Below are the code and all the weights of a small trained network. Each question names an input and a class and asks about switching units off, where a switched-off unit gives its printed mean instead of its output.

import numpy as np


def w(rows, s, z=0):
    codes = np.array(rows[::2]) - 128.0
    scale = np.full(codes.shape[1], s)
    scale[-1] = z or s
    return codes * scale


def f(y):
    return np.maximum(y, 0)


def log_softmax(a):
    a = a - a.max(-1, keepdims=True)
    return a - np.log(np.exp(a).sum(-1, keepdims=True))


def net(x, mask):
    res = np.array(x, float).reshape(1, 4) / 4 @ E
    y = f(res @ A[0][:, :-1].T + A[0][:, -1])
    res = res + np.where(mask, y, B[0][:, -1]) @ B[0][:, :-1]
    return log_softmax(res[-1] @ U[:, :-1].T + U[:, -1])


A, B = {}, {}
E = w([
[175,91,113,161,129,221,41,154,186,108,171],'x0',
[159,138,218,123,202,84,114,2,174,144,57],'x1',
[37,179,167,202,83,101,66,128,183,165,164],'x2',
[82,186,31,141,75,103,27,58,111,133,84],'x3',
],0.0091)
A[0] = w([
[136,128,92,121,140,109,145,85,117,131,107,125],'neuron 1',
[151,123,174,110,157,96,201,78,125,125,103,2],'neuron 2',
[157,114,85,136,126,200,94,213,137,129,162,98],'neuron 3',
[59,137,194,154,113,113,105,163,150,131,145,124],'neuron 4',
[197,106,140,126,147,184,79,112,146,128,129,112],'neuron 5',
[183,119,77,111,143,142,123,96,123,123,114,46],'neuron 6',
[212,105,231,116,174,155,192,123,138,125,124,224],'neuron 7',
[134,133,194,151,144,135,7,63,162,129,127,133],'neuron 8',
],0.02,0.0059)
B[0] = w([
[106,103,112,83,108,118,124,128,108,114,80,165],'neuron 1',
[152,156,131,153,120,142,206,47,110,167,137,201],'neuron 2',
[171,68,123,132,2,138,124,134,140,90,119,214],'neuron 3',
[64,163,138,131,152,139,121,170,123,169,156,188],'neuron 4',
[137,134,109,123,236,146,38,172,131,116,152,188],'neuron 5',
[166,142,70,145,150,125,125,127,87,91,138,164],'neuron 6',
[154,100,175,122,194,122,215,136,142,119,125,252],'neuron 7',
[113,138,156,136,103,115,40,76,190,137,111,221],'neuron 8',
],0.018,0.026)
U = w([
[139,74,181,136,108,155,206,206,146,98,201,60],'0',
[61,186,144,162,96,98,31,56,176,160,95,221],'1',
[127,86,159,165,93,176,100,195,170,94,194,3],'2',
[12,177,125,176,49,124,144,212,107,166,212,190],'3',
[88,198,2,47,82,59,128,72,14,112,44,250],'4',
[184,105,148,125,201,151,78,102,168,75,123,28],'5',
[145,148,159,94,185,91,227,73,103,134,108,93],'6',
[151,83,41,120,7,169,98,175,91,50,142,147],'7',
],0.0086,0.0042)

Each question gives the input, the list of numbers given to net, and the class t.
The units are the neurons (one row each of A and B). Each row of codes is followed by its name. A weight is (code - 128) times the scale printed after its matrix; where a second scale follows, it is the last column's (A, B and U).
mask holds one flag per neuron, in row order. A switched-off neuron (its flag False) gives its mean, the last column of its row in B, instead of its output. The means were averaged over made-up inputs and are rounded, as every weight is.
A unit's drop is (log p(t) with every unit on - log p(t) with that unit switched off) / (log p(t) with every unit on - log p(t) with every unit switched off).
The circuit of an input: a set's keep is (log p(t) with only the set's units on - log p(t) with every unit switched off) / (log p(t) with every unit on - log p(t) with every unit switched off). Starting from all 8 units, units are removed one at a time, each time the one whose removal leaves the highest keep (on an exact tie, the one counted first), for as long as the keep stays at least 0.8.
units of the circuit, in order: the units of the circuit, biggest drop first
unit that matters most: the unit with the biggest drop
top k neurons: the k neurons with the biggest drops, biggest first
drop of u: that unit's drop, to one decimal
input [0,2,0,-2], class 6: units of the circuit, in order -> neuron 3
input [7,1,-3,7], class 1: top 2 neurons -> neuron 8; neuron 7
input [-6,-3,0,8], class 4: top 3 neurons -> neuron 7; neuron 3; neuron 8
input [-7,-5,3,8], class 4: units of the circuit, in order -> neuron 8; neuron 7
input [-5,0,1,1], class 4: top 2 neurons -> neuron 7; neuron 8
input [1,8,-7,3], class 6: top 2 neurons -> neuron 2; neuron 7
input [-7,5,-6,5], class 4: top 3 neurons -> neuron 1; neuron 7; neuron 6
input [-5,4,-1,7], class 4: top 2 neurons -> neuron 1; neuron 7
input [6,3,6,-5], class 1: top 2 neurons -> neuron 8; neuron 4
input [2,0,-2,5], class 1: top 2 neurons -> neuron 7; neuron 3
input [2,8,4,-6], class 6: top 2 neurons -> neuron 7; neuron 2
input [0,1,7,-4], class 3: top 2 neurons -> neuron 4; neuron 5
input [5,-5,6,-2], class 7: top 2 neurons -> neuron 3; neuron 7
input [-3,-4,-8,-8], class 6: units of the circuit, in order -> neuron 2
input [0,-3,7,-7], class 3: top 2 neurons -> neuron 4; neuron 7
input [-1,-2,-3,6], class 4: top 2 neurons -> neuron 3; neuron 7
input [-5,-8,7,-6], class 3: drop of neuron 4 -> 0.1
input [-5,-3,5,3], class 3: drop of neuron 8 -> 0.4
input [-3,-3,-7,6], class 4: drop of neuron 3 -> 0.2
input [6,-7,-3,-7], class 7: unit that matters most -> neuron 3
